zodubuzaz: [ 36  -7  13  42  -9   4  59  16 -14  -3   7 -13 -33 -10  35  35 -11   9
  18  18  -1]
zodubuzaz: [ 28  -3   8 -29   4  -6 -11 -15  11 -15  -1   6   2  -1  15  -1 -30 -26
  -3 -36 -26]
mutivgavi: [  2   5  -9  27  20 -27   1  -3  15 -15 -22  23 -19   9  47 -14 -15   5
  18  20 -16]
vomuppobi: [-17  14   6  -6 -27   9 -20   6 -16  10  18   4  -6   5 -10   7   3  27
   3   5   7]
vomuppobi: [-19  -1   8 -20  15  20 -43 -12  35  -5   0 -20  -7  10   3 -11   2  -1
  14 -12  15]
zodubuzaz: [ 30   1   2  12 -30  -9  -4 -13 -36  -1 -35   8  31 -34 -32  -4 -12   4
   6  -4   6]
zodubuzaz: [-90   4 -30  -5   7   7  18  19  27   0  30 -28 -26  54  25  15  23  41
  -9  26  24]
mutivgavi: [-10 -15  15 -31  15  -1  -2  10  11   5  43   8  -7  16  -1 -14  -3  -5
  -2  -5 -23]
mutivgavi: [ 30  18  28 -24 -39 -19  16  -3 -13  -7 -58  29  29  19 -19 -37 -18  14
  26 -21 -24]
mutivgavi: [-23   4 -26  -1  -7  -7   7   5 -16   3  27   1  -2   2   4  24   1   3
 -31   3  -1]
fepebgoze: [ 45  41  44  -3 -25  51 -83 -18  13  10 -30  -5 -15 -18 -10   3   6  -7
  31 -31  24]
vomuppobi: [-30  14  -5  10  -2  15  26   9  30  -9 -19 -29 -28  39  35  15  11  24
  15   8  22]
fepebgoze: [  2  41 -23  29 -53 -19   1  -1 -37 -18  14  18 -48   4  75  63 -48  39
  -5   3 -15]
fepebgoze: [-15 -12  -9   4   8 -13 -20 -12   8 -16   6  -4  -9  -3  24  -4 -25  14
  15   8  -2]
vomuppobi: [-15  12  14   4 -26  20  17  25 -13  14  42  -8 -32  18  10  29   9  33
   5  14   6]
fepebgoze: [-29 -38 -26  -3  45 -31  -6 -17  30 -29  11  -8  -3   2  38 -18 -33  -4
   7  10 -13]
vomuppobi: [-16  20 -20  -9 -18 -11  -4   1 -13  -2   7  14  -2  11  11  17  -6   5
 -24  -8  -9]
fepebgoze: [ 10 -20  25  18  28 -25  -9   1  13  -2 -19  30   2  -1   2 -60  -5  12
  48  34 -17]
fepebgoze: [ 44  -9  12   9  27  15 -12  -3   8   1  41  -2 -31 -27  29  28 -11 -39
  -9 -13 -16]
vomuppobi: [ 35  37  27   6  15 -10 -33   3  16  14 -44  62  -1  15   1 -49  22 -21
  16   2 -28]
fepebgoze: [ 35  89  16  28 -32  10  -8  14   2  19 -80  53 -17  35  16  -4  42  -2
   4  -4  -4]
zodubuzaz: [ -2 -17   8  16  35  25  19  17  21  14  33 -23 -23  -1   4  11  30 -15
  -2  17  14]
mutivgavi: [ 41  -1  64 -33 -35  19 -15  -3  -2   1 -19  -1  10   2 -29 -31 -19  18
  52 -26  -8]
fepebgoze: [ 29  19  15  19 -28  13 -11   6 -27   9  23   9 -27 -17  15  32 -10  10
   4   2  -3]
vomuppobi: [-36  11 -13 -49  25  18 -70 -16  45  -7  37 -10 -18  21  22   8  -5 -24
 -25 -37  -4]
fepebgoze: [ -6  16  -9  21  23   2 -17   5  15   8   3  14 -21   5  21   2  20 -10
  -7  15   1]
mutivgavi: [ -3  33   6 -26 -30   0 -40 -18  11 -13 -49  10  10  21   2 -17 -15  14
  16 -28   0]
zodubuzaz: [-16   2 -16  -8  -1  -2  -3  -7   6  -8  -6 -10   5   5   4   7  -4  -1
 -11  -9   6]
vomuppobi: [ 22  -1   8   4  -6 -10  -4  -5 -13  -1 -15  15  13 -14 -10 -13  -9  -3
   8  -1  -9]
zodubuzaz: [ 13   0  -4   0  50  19 -15  -1  38   4  24  -6 -25  -1  25  15  19 -53
 -24 -14  -5]
zodubuzaz: [ 23  27  17  48 -33 -18  -1  15 -45  19 -24  50  -2 -13 -10 -17  10  36
  26  42  -6]
vomuppobi: [  9  34   8 -22  41   4 -43  -2  55   1  -7  36 -27  36  40 -21  14 -44
 -10 -25 -31]
mutivgavi: [  4   5 -32  47  16   0  14  -8   0  -1 -42 -12   8 -22   3  15  22 -17
 -15  16  29]
mutivgavi: [ 26   1  24  -6  -2  21 -13  -3   7   4   2  -9  -7  -9  -4   3  -1 -11
  12 -15   2]
fepebgoze: [-10  16  22   8 -16  24 -55  -3   0  16 -12   0   0  -7 -28 -20  19  28
  31  15  29]
mutivgavi: [-10  13 -34   0  22 -21  21  -2  11  -2 -37  18  23  15  -2 -10  22 -32
 -37  -6  -8]
vomuppobi: [  6   3   6  18 -31   2  51  12 -13 -10  -2 -19 -24  11  30  31 -18  32
  18   8   4]
zodubuzaz: [ 44  35  -5  48  43  -6 -49  -3   7  23 -31  59  -5 -28   4 -20  41 -54
 -19  16 -11]
mutivgavi: [  5 -27   6  16  27   6  20   6   7   7   6 -13   6 -14 -16 -11  17 -10
   7  19  10]
zodubuzaz: [ 12 -26   5  34  26 -12  52   9   9  -3 -26  -7   4  -4   3 -20  11  -1
  23  30   4]
[ -2  11  13 -29 -27  -6 -28 -27  19 -24 -75  -5  28  17  -9 -39 -26  21
  40 -27   8] : fepebgoze
[-20  60 -11 -16 -41  -6 -16  12 -10   1  16  35 -35  44  45  32  -9  23
 -22 -15 -24] : vomuppobi
[ 41  -9  13   1 -13  15   6  -7 -18  -1   8 -17   1 -31  -9  25 -15 -16
  -2 -20   2] : zodubuzaz
[ 27   1  11 -22  -5  -4 -21   9 -33  17  72  36  -8 -20  -7  16 -13 -23
 -32 -15 -41] : vomuppobi
[ 10   2  10  15 -23   1  34  16 -24   5  16   0 -15   1   7  20  -4  21
   7  12  -3] : vomuppobi
[ -1  27   3  10  -8 -33   2  -5  14 -14 -74  38   6  33  22 -45  -8  23
  34  11 -16] : fepebgoze
[-31  -4 -29  22  29 -18  -5  -7  22  -9 -28   1   4   8  16 -18   9   2
   2  24  12] : mutivgavi
[-55  -6 -30  -1 -19   7   3 -17  14 -23 -33 -55  10  13   4  15 -11  38
  12   1  47] : vomuppobi
[ -3 -23  11 -28  25 -23  20  -3  31 -18 -10   6   6  27  16 -38 -21  -6
  20  -9 -29] : zodubuzaz
[-24  20 -54  44  -4 -34  13   3 -24 -12  20  21 -33  -1  65  47 -19  15
 -31  28 -11] : mutivgavi
[-39 -40 -30  27  49 -17  35  12   8   6  16 -11  13  -5 -12 -16  28  -4
 -13  45  13] : mutivgavi
[ 41 -20  23  16 -10 -14 -16 -13 -32   6 -37  18  44 -47 -54 -43  -8   3
  30  12   2] : vomuppobi
[ 21   9 -10  25 -15 -19  18  -7 -17 -11 -38  11   5 -10  14   5 -15   4
   5   4  -4] : zodubuzaz
[-15   2 -27  39 -27   8   4   0 -37   2  22 -24 -12 -30   6  52  -4  27
 -13  22  32] : mutivgavi
[ -9   6  -5 -20 -63 -14 -63 -27 -56  -5  -9  12  41 -36 -46  -7 -40  41
   7 -11   9] : vomuppobi
[-53  16 -30  -9  26   9 -10  10  26  13  14  -1  -4  30  -1   2  43 -11
 -37   6  13] : vomuppobi
[  4  -6  28   3  26 -34 -17  -5  39 -22 -25  36 -24  31  54 -60 -34  23
  65  20 -37] : mutivgavi
[-17  24 -21  -5 -10   9  16   8  -1   8  -9  -4   4  18  -7  21  26  -8
 -34 -10  11] : fepebgoze

mabnikap: [-15 -49  21  -8  38  22   3   6  58   7  18  15  19  41  54  29  28 -46
 -66   6 -37]
mureszub: [-35 -29  -8  36 -20  15  26 -15  31  -3 -21 -36   6  27  -2 -51 -45   9
 -31 -22  10]
veletekol: [ 26  -7  26 -25  38  15   5 -18  54  -6  26   9  10  -7   7  -7   3  43
 -24  19 -58]
veletekol: [ 64 -28   5 -19   5   1  17 -29  20   8  29  -6   4 -42 -41 -12  -7  33
   2  14 -52]
mureszub: [  0 -17 -14 -35  24 -11  -9 -20  25  29  -4  10 -27 -20 -30  28  44  21
   7 -27 -59]
nekfugos: [ -2  -2  17   5 -34  36  -5  19  -7  -8 -13 -28 -16   0 -15 -13 -28  33
 -28  20  58]
mabnikap: [  1  33  -4 -17 -41 -20 -10  21 -19 -24  -4  -8 -18 -31 -17 -25   4  14
  52  -1   1]
veletekol: [-17  -6  27   3   5  12 -17  -5  10  14 -24  -3   9  21  42  38  -7 -25
 -16  13  16]
mureszub: [ -1  20   2   3  -3  -6   4  -8   6   9 -32 -15   1   0 -25  -8  -2  15
  14 -22  -6]
veletekol: [-17 -28 -39  33  16 -13  12 -41 -52  62 -32   4  15  33   5  37 -29 -50
  20 -19  39]
mabnikap: [  8   7  24  35  -4  -2  -2 -14   5  -8 -16 -11  24   3  17   6 -22 -21
 -15   3  10]
nekfugos: [ 34 -19   6 -51  32  25  21   6  32  10  38  13   5   6 -11 -17   9  39
 -10  26 -40]
mabnikap: [ 47   3  15 -61  16  25  20  40 -28  55 -14  12  30  44  -2  34  19 -39
  31  32  25]
mabnikap: [-18 -49 -23 -12  33  31  18   9   3  31  21  16   1  48  15  11   6 -15
 -41   6  17]
veletekol: [-23   0  -7 -30 -10   4  12  20 -12  21 -17   0  12  42  32 -10 -15 -27
  41  12  18]
nekfugos: [ -5  69  41  18 -18  14 -18  29   8 -19 -61 -29  -2   4 -30   3  12  27
 -18 -21  41]
nekfugos: [ 23 -13  19 -33  -2  11   1  11   6  -7  33  10  11  -4  33  -3 -10  -2
  10  47 -10]
mabnikap: [ 14 -25  -3 -13 -22 -16  13   2  -3  10   3  -4  15  -2  14  -4  -4 -48
  33   6 -21]
mabnikap: [ -7   0  -1  22  13  13  -2  -4 -13  10 -10   1   4  17   1  16  -8  -2
 -26  -2  34]
nekfugos: [  6  -9 -24 -48 -20  27  31  41 -47  13  28   5   5  35   9 -46 -39   9
  46  49  54]
veletekol: [ 42  -2  21 -20 -50  -2  -5  20   8 -31  19 -20 -14 -54 -28 -22   5  16
  12  20 -18]
nekfugos: [ -9   2  -6   3 -11  19   2  16 -22   1  -3  -6  -8  13  -6  -8 -14  12
  -7   9  46]
mureszub: [-12  -6   3 -12  24 -21 -18  -9  27  -7  16  24  -5 -11  29  28  37 -19
  -2  -8 -54]
nekfugos: [ -1  13  -9  -6 -15 -24   4  -4 -20  11 -18  -2  10   1   5  -4  -8 -25
  52  -6  -4]
veletekol: [ 10 -31  19 -26   5  -9   2 -40  43   8  12  -1  14 -13  41  -2 -25   2
  22  25 -65]
veletekol: [-10  -3  -8  57 -25 -46 -31 -44  -3 -47  21   0 -19 -70   9   2  -9  -3
   0 -15 -28]
veletekol: [ 56 -11  31 -16 -21  27   1  10 -49  29  -1  -7  24   2  13  33 -37 -25
  15  64  63]
mureszub: [ 18  59   2   4  12   1   1   4 -57  25 -37   3  17  18 -21  14 -17  12
  39   4  59]
mabnikap: [-19  -4  -3  28  20   2  -8 -27  24 -15   8   1 -11  -9  -2  -4  -5  34
 -38 -14 -14]
nekfugos: [  5 -54 -19  -8  34  23  -2 -17 -14  17  54  29 -10   3  23  28  -7   5
 -36  35  10]
veletekol: [ -1  -9  23  12  17  -3 -17 -32  30  -9   8   5   5 -15  31  20  -7   7
 -21  11 -31]
mureszub: [  4   4  -5   5 -17   6 -27  32 -34 -41  47  18 -32 -37  -2  12  23  10
 -24  24  36]
mureszub: [-29   1   7  -8   5 -20  -5 -13  84 -10 -32 -18 -19 -14 -28 -12  50  19
 -17 -65 -92]
mabnikap: [ -4 -30 -27   3 -13  -5  14  -4 -24  17   6  -1   1   7   0  -6 -14 -27
  16  -1  13]
mureszub: [ -9  -9   0 -29  34  -7  -9  -1  38   8   7  20 -11   0   4  27  52  -3
 -13 -19 -58]
nekfugos: [ 14 -39 -13 -26 -21  12  11 -11 -24  27  13  -7  -5  -4   3  -7 -39   6
  29  35  18]
mureszub: [ 13   6  -6 -37  12  -2  20 -25  36  57 -65 -29 -11   2 -80  -4  20  45
  28 -54 -52]
mabnikap: [-12  -5   2  14  47   7 -15 -29  31   4   4  13 -14  -4  -6  30  22  33
 -51 -19 -25]
mureszub: [-18  13  -6  -9  32   9   2   5  19  17 -21   5  -8  24 -20  10  31  18
 -19 -30 -10]
nekfugos: [  1 -23  -8  16  12 -33  -6 -44  21  10  -2   4   1 -25   2  22  13 -22
   5 -26 -58]
[-25 -13 -44   5  -3 -12  12   9 -51   8  21  20   2  24  24 -11 -15 -36
  32   6  34] : nekfugos
[ 24  30  21   2  -3   6  -4  32 -35 -19  18  16  25  10  30   7  -6 -27
   8  39  42] : mureszub
[ 12  -6  -3  33  17  -7  -7 -36 -27   7  11  12  11 -11  14  26 -24  -8
  -7  13  17] : veletekol
[-20  14  -8  33  12 -18 -14 -20 -12 -25  17  17   1 -10  29   1 -13   0
  -1   1   3] : veletekol
[-13  37  13   0  -4  23   4  20  19 -45  15  -9  -7   3  -4 -60 -25  72
 -16  15  16] : mabnikap
[ 22  -8   6 -36  20  -1  14   9  25  -9  38  19  15   2  19 -16  12  -1
  10  21 -49] : nekfugos
[  5 -33 -19 -15   6  16   9  -7 -19  22  22   7  -7   6   0   2 -18  10
   0  22  17] : nekfugos
[  4  -1 -15 -46  12  33  16  44 -32  31   6  13  -3  42 -11   2  11   4
   8  20  46] : mabnikap
[ 28  16  26  46  -3 -12 -34 -22   7 -61  41   7 -13 -72  -3  11   2  32
 -43  15 -13] : veletekol
[ -6  32   7  69 -14  -5 -11 -26 -29 -16 -28 -19   7 -11  -9  -2 -42  12
 -14  -9  54] : mabnikap
[ 50 -25  38 -27 -59  16  -7  21   8   8 -19 -38  -9 -37 -32  17   6 -13
   0  21   4] : veletekol
[ 67 -28  27 -39 -44  17  34  20  14  11   3 -32  25  -9 -22 -34 -24 -12
  25  35 -15] : mureszub
[ 26 -16 -15   2  47  21  22 -33 -14  47   0   8  14  22 -27  12 -22  28
 -15   4  14] : mabnikap
[ 25  -3  10 -21  19  -8  -2  -4 -20  14  20  27  25   6  42  30  -2 -38
  29  36  -7] : mureszub
[ 53  -8  16 -42  20  10  -7  33 -47   4  63  48  24   1  53  46  14 -49
  17  77  20] : mureszub
[ -7  11   3  21  10   4 -14  -9  -5   8 -22  -3  -9  -1 -15  26   9   9
 -23 -16  19] : nekfugos
[  2 -43 -40  16  -4 -31  16 -47  22  25 -14 -17 -19 -32 -61  -7  16   0
   5 -61 -64] : veletekol
[-11  24 -26  58  42  -4  -6 -12 -23 -12   9  19 -10  -2 -35  14  21  21
 -51 -37  27] : veletekol
[  8 -43   1 -11  -8 -17   5 -46  17  30  -7 -10  10 -12  22  11 -28 -22
  31   8 -44] : veletekol
[ 31  51  41  -6  13  13  -5   8   6  -6 -20  -5  19   2  -8   5  -4  29
   0  15  11] : mabnikap

gannuf: [-28 -11  17  -3   4 -30  63  39 -25  -5   6 -34  21   2  -8 -38 -18   8
   3 -42 -12]
vugikleg: [ 30   4  24   0  42  -3  -3   4 -12  15  21 -10  -8  -8  51  -9  -6 -10
  32 -18   9]
vugikleg: [-14  -6 -10 -24  -9  36  10  -3  12 -13  -7  23  -3   0 -29   1  13  33
 -29  29  10]
nofpubu: [-12 -23  12 -20  -6   3  44   9  -1  -2  -4 -12 -10  -8 -25 -21   6  53
 -16  27  13]
vugikleg: [ 26 -37  15  32 -59 -60 -29 -38  17  18 -21 -45   2  28 -32   0  -9   5
  -3  44  -1]
nofpubu: [-24  35  36  19  -1 -16 -24  -4   8  18  27   9 -20  18   1   0 -25 -20
  13   6  19]
leduvosip: [  1  18   7   7  -3  -7 -30   3  -4   2   7   0   2  29   6  22 -10 -31
   5 -20 -13]
leduvosip: [ 18 -17 -24  -4   5  19  -4  -8   7 -13  -7  11  23 -10  10  -6  12  -7
  -2 -10  -8]
gannuf: [ 15 -30 -12 -23 -12 -29  15  19  -7  -6   0 -20 -35   5  -8  46  21  52
   1 -27 -18]
leduvosip: [-72  -2  17  30  14 -22  77  47   4 -18  21  -4  29 -50  -5 -94  -6  -9
  23 -18  -5]
nofpubu: [  1  -6   1  38 -13  22  45  -8 -29  27 -25 -31  31 -49  -8 -31 -19 -25
 -11  48   8]
gannuf: [ -1 -18  -9  29  -1 -10  25  15   1  10  15  -4 -35 -64  14  18  20  19
  26   7  -5]
leduvosip: [-32  29  25 -13  25   8  21  28 -10  -1   7   2 -14   1  -1 -20  -2   6
   1  11   7]
leduvosip: [  3   9  -7 -35  15  24 -29  -8  26 -15   1  36 -33   7  -2  16  30  36
  -7  28  13]
mirvipa: [ 26  22  -2 -71  29  25  -1  -7 -29   4  -5   8 -16  49   8  39 -14  37
 -29 -36  22]
gannuf: [-12  21   1  10  -5 -41  14   8 -27  15   8 -18  -5   9   5  18 -30 -16
   8 -56  -2]
mirvipa: [-11  13  -3  37   6 -24 -16  25  -2 -10 -12 -19  21 -11  16 -20  13 -60
  28  -1 -40]
nofpubu: [-36 -10 -48   0 -21 -55  -4  -7  35 -46 -14  21  37   8 -23 -39  11  -6
   0 -57 -20]
magogvidok: [ -9   6 -17  13 -30  46   0 -10 -11   4 -23   6  29   0 -32  14 -10 -28
 -35  29  -7]
leduvosip: [-10  -8   2 -20  10  20  34   5   2  -3  -5   5 -12 -23 -11 -21  13  42
 -12  33  18]
magogvidok: [ 29 -17 -41  13 -15 -25  16 -59  -4  19 -19  -3  21 -36   8 -13 -25   8
  -7 -23  35]
gannuf: [ 11   2  -3 -26  -5  -9 -45  -9  18 -17 -10   8  -3  51 -10  16  13   5
  -9  -1 -10]
magogvidok: [ 36 -45 -22 -13 -10 -46 -12 -34  26 -14 -16 -11  12   8   2 -21  14  33
   5 -15   4]
mirvipa: [ 21 -26 -15  14  -5  -8  18 -13   1  11  -6 -11 -11 -44   9   1  11  21
   9  16   7]
magogvidok: [ 27  -9  -4   0 -29  39 -26 -37   4  22   9  20 -13  10 -13  55 -14  11
 -24  18  22]
leduvosip: [ 19 -27 -20  34 -49 -14  27 -23 -25  31 -19 -35   7 -28 -21  30 -22   0
 -15   6   1]
mirvipa: [ -9  -1 -40   9 -29  11 -17  18  -5 -22 -29  -1  19   7 -25  38  23 -31
 -16  -5 -50]
magogvidok: [-17 -16  20  -1  35 -32  30  47   8 -23  15 -17  -5 -19  23 -50  27  13
  38 -14 -22]
mirvipa: [ 15  -9  24  -4  -2  15 -11 -15   8  13  23   8  -9  15   3   9 -14  12
  -2   7  21]
nofpubu: [ -7  20 -16 -15  19 -15   7 -14   3  -2 -19   7 -14 -21   6 -23   9  21
   1  14  21]
vugikleg: [-24  29 -33  -5  20   3  23  30 -22 -10  -8  10  -9 -30  11  18  11 -10
   4 -37 -17]
vugikleg: [ 22 -33 -23  14 -12 -37  10 -29  16   3 -23 -16  -8 -43   1 -22  20  32
  10  30  11]
vugikleg: [-22 -38 -57 -40 -57  10  26 -21  15 -39 -20  28  50  37 -69   6 -10  39
 -63 -58  -4]
nofpubu: [-14  70 -55 -16 -14 -80 -22 -29 -31  14 -36  -3 -32  24  -8  61 -28  -5
 -13 -73  11]
gannuf: [-38  -2   8  -4  -3 -26 -30  47  34 -46  12  11  -2  36 -15  -8  37 -11
  18 -15 -50]
nofpubu: [ 12   0  50  26 -29  -3 -23  -1 -18  24   3 -40  28  59 -14   4 -40 -49
  -8  15 -12]
vugikleg: [ 30 -35   8   1   8  21  10  12  -2   1   0 -17  -5 -19  13   3  24  15
   9  28 -13]
magogvidok: [-52  25  21  -3  17  13  87  49 -50   9   5 -22  19 -18 -10 -35 -33  -6
 -12 -27   2]
mirvipa: [  8 -38 -42 -19 -14 -11   2 -20  29 -36 -39   5  33  -3 -23 -40  31  26
 -17  13 -10]
magogvidok: [ 43 -20   3  37 -20 -31 -39 -37   6  14 -16 -30  34  14  14 -14 -14 -45
  14   9  -7]
nofpubu: [ 49 -29 -26  -6  -1  -3 -27 -13   6  -5 -10  -5  -7  -3  20  36  26   8
   9  -8 -17]
magogvidok: [ -8  20  -1  26   7   4   6 -22  -4  16   5  10  19 -25  14 -28 -27 -32
   6  -3  25]
nofpubu: [-16 -22  31  20 -30  12  34  11 -19  -5 -29 -47  89  38 -40 -75 -33 -48
 -30  27 -21]
mirvipa: [ 49  -9  -3 -31  13  17  -7 -13 -20  16  -3  -8 -22  11  18  47   1  28
  -8  -7  11]
vugikleg: [ 65 -65  22  19 -23  -7  -9 -24   1  17  -2 -44  26  14   8  -4  -7  -1
   6  19  -7]
vugikleg: [-21  47  18 -10  22  56  -1  45 -35   5  11   9  -9  18   6  42  -7 -36
  -9  -6 -21]
nofpubu: [ -3  31 -25  18  19  -5 -25 -14  10   2   6  29 -13 -34  30   7   6 -27
  22 -13   8]
vugikleg: [-16 -11 -27  23 -33 -23   3   2   1 -13  -9  -5  35   4 -19   1  -8 -30
  -5 -39 -27]
leduvosip: [ 28 -43 -16  -1 -29  27  32  -6 -24   8  -8 -20  32   0 -15  24 -16   7
 -27 -21  -9]
mirvipa: [ 43  -1 -36 -52  54 -14  -7  13 -17 -31 -49 -22  16  11  38 -17  41   7
   8 -23 -28]
mirvipa: [ 21   1 -20   9 -23  -6 -11 -35 -13  18 -14  -7  17   9  -5  22 -27 -17
 -16 -18  10]
leduvosip: [ 28 -48 -29 -12 -10   9 -24 -23  40 -27   6  28  17   3   2   1  25  20
   0 -18  -6]
mirvipa: [ 16 -13  42 -18  16  47 -25   2  21   0  46  28  -8  32  13   7  -3  10
   4   5  14]
magogvidok: [  5 -13  -2   8   3  -9  31   9 -15   9   2 -17  -3 -27  10  -2  -2   9
   9 -12  -1]
leduvosip: [ 12   8 -28  -9   6  -4   8  -8 -13   9  -7   5 -26 -27  11  33   6  21
   0 -14  10]
gannuf: [  6  23 -18   4 -17  15 -64 -24  22  -3 -20  24 -20  13 -13  39  21 -15
 -10  49  -4]
leduvosip: [-37   7   4  23 -17  18 -10  23  13 -19  14  18  29  14 -18  -8  -2 -44
  -2 -10 -28]
magogvidok: [ 18 -38  39   6  -4  12  61  29 -37  33  36 -38 -18 -17   8  27 -23  33
   5 -19   5]
gannuf: [ 13  -7  14 -11 -19 -33 -20  -4  -3  -1 -26 -34   3  49 -21   1   0   5
 -11  18 -13]
gannuf: [ 21 -11  15 -11 -17  -7 -28   2  -4   0  -7 -21   3  52 -12  27  -2  -4
  -9   1 -19]
vugikleg: [ 10 -38 -81   5 -40 -62  39  -2 -19 -14 -53 -36   7 -39 -22  30  23  27
 -10 -45 -36]
mirvipa: [  4  -9 -37  13 -31 -26  -4 -10  -5  -6 -40 -20  13  -7 -21  12  11 -10
 -12   7 -22]
magogvidok: [-20  13   3  -5  28   9  19  11   9  -2  27  28 -27 -36  19 -10   8  21
  17  -8  19]
gannuf: [-26  18  11  14  16 -15  -6 -11  24 -12 -10   8  26  -8   2 -80   0 -24
  11  33  14]
nofpubu: [-41  -9   9  -3  -5  22  29  32   8 -24  20  17  28   8 -21 -27  -3  -4
  -9 -24 -15]
gannuf: [ -8 -13  -4 -17  -5  15 -21  26  21 -30   7  17  -7  23 -13  21  32  10
  -2  -1 -31]
[ 13 -25  13 -42  38  24  15  22  11 -21  30  19  -8   6  23 -11  19  41
  10 -29   2] : vugikleg
[ 41 -13 -26  18 -11 -12 -40 -33   6   4 -15  -5  19   2  17  17   2 -30
   7 -10 -10] : leduvosip
[  4 -56  42   9 -10  17 -11  15  45 -17  43  10   2  13  -5 -23  21  20
  17  25 -10] : nofpubu
[ 38 -11  10 -17   6   7   2  -7 -25  15   2 -20   8  26  15  21 -19   2
  -7 -26   4] : vugikleg
[-11   4   3   3 -16 -19   4  -2  -4   5   0  -7  -3  11 -15   6 -12   3
  -6  -8   2] : nofpubu
[ -4  30 -12   0   3  30 -15 -11 -10   9   9  28   4   5   6  29 -20 -27
 -11 -25  10] : gannuf
[-31 -18  28 -20 -17  -8  12  26  18 -17  33   9 -13  39 -31   3  -2  37
  -8 -22  -4] : nofpubu
[ 18 -20 -22  46 -38 -47 -13 -31   5  16  -8 -19   7 -21   0  14 -11 -20
  13 -12  -5] : leduvosip
[ 10  34  -8 -18  45  24  -1   7 -21   0 -17   3   2 -11  31  -9   7 -19
   4   5   1] : leduvosip
[-29  26   2 -44  14  -4 -49 -17  51 -41   0  50   8  59 -18 -43  13  11
 -12   4  15] : magogvidok
[ 28 -19  17   6  18  16 -24 -12  20   0  27  14   8   1  31 -13   3 -10
  21  -2   7] : gannuf
[-19  -4  37 -25  22 -46 -10  22  32 -30 -12 -18 -11  33  -9 -69  34  32
  17  46  -7] : mirvipa
[ 20 -34  -8  18 -18 -20   3  -6   3  -1  -8 -22  14  -9  -1  -3   6  -2
   7  -1 -15] : vugikleg
[-13   3  12   8   0 -54  -8  19   8 -13 -27 -35  -9   8  -8 -31  25   0
  17  36 -24] : mirvipa
[ 25  11 -31  27 -19 -19 -59 -17   2  -2 -43 -16  10   9   2  28  19 -52
   4  25 -35] : magogvidok
[  1   0 -39   0 -10   3  28 -35  -8  10 -15  13  11 -36  -6  -5 -17  14
 -19 -15  30] : magogvidok
[ -4   7   4  18  16 -48 -28  -3  25 -12  14   5   6   3  27 -33   4 -26
  37 -29  -6] : leduvosip
[ -7 -15  21  -4  11  45  48  19 -10  10  12  -1 -14 -37  -4 -11   6  33
  -7  40  15] : nofpubu
[ -5 -20  23  17   9 -19  -3 -10  35 -10  13   3  17 -10   8 -69   6  -1
  23  24  11] : mirvipa
[  42   -7  -25   74  -12    8  -48  -31    0   12  -20  -13   63  -28
   36  -10   -7 -109   24    7  -30] : nofpubu
[-24 -29  17  56 -50 -45  43  -8  -1  23  -3 -40  11 -33 -34 -36 -24   1
   2  31   7] : leduvosip
[-19  14 -37 -69  29  13  40  35 -17 -25 -12  20 -44 -12  -7  36  35  73
 -19 -32  -3] : vugikleg
[ 13  22  21 -48  54   9   9  36 -34  -6  23  -5   6  47  40  11 -17  -7
   8 -82  -9] : leduvosip
[-17  52  26  -2  15   3 -22 -13  -3  19   8  14 -21  17   4  -2 -23 -14
  -1  22  31] : vugikleg
[-69  32  22   0 -14 -32  34  22   0   1   3  -2 -28   1 -41 -21 -11  26
  -9  19  14] : mirvipa
[ 31  -3  27  36  -1   3 -65  23   8   7  12 -18 -28  11  26  50  31 -44
  36  40 -45] : magogvidok
[  9  -9 -44 -34  -8 -32   5  -6  -4 -17 -26  -3 -10  10 -11  27  15  37
 -14 -40  -9] : nofpubu
[-16 -10  18  46 -43 -30  -4   1   1  10   9 -23  22  16 -22  -3 -26 -38
   4  -8 -16] : leduvosip
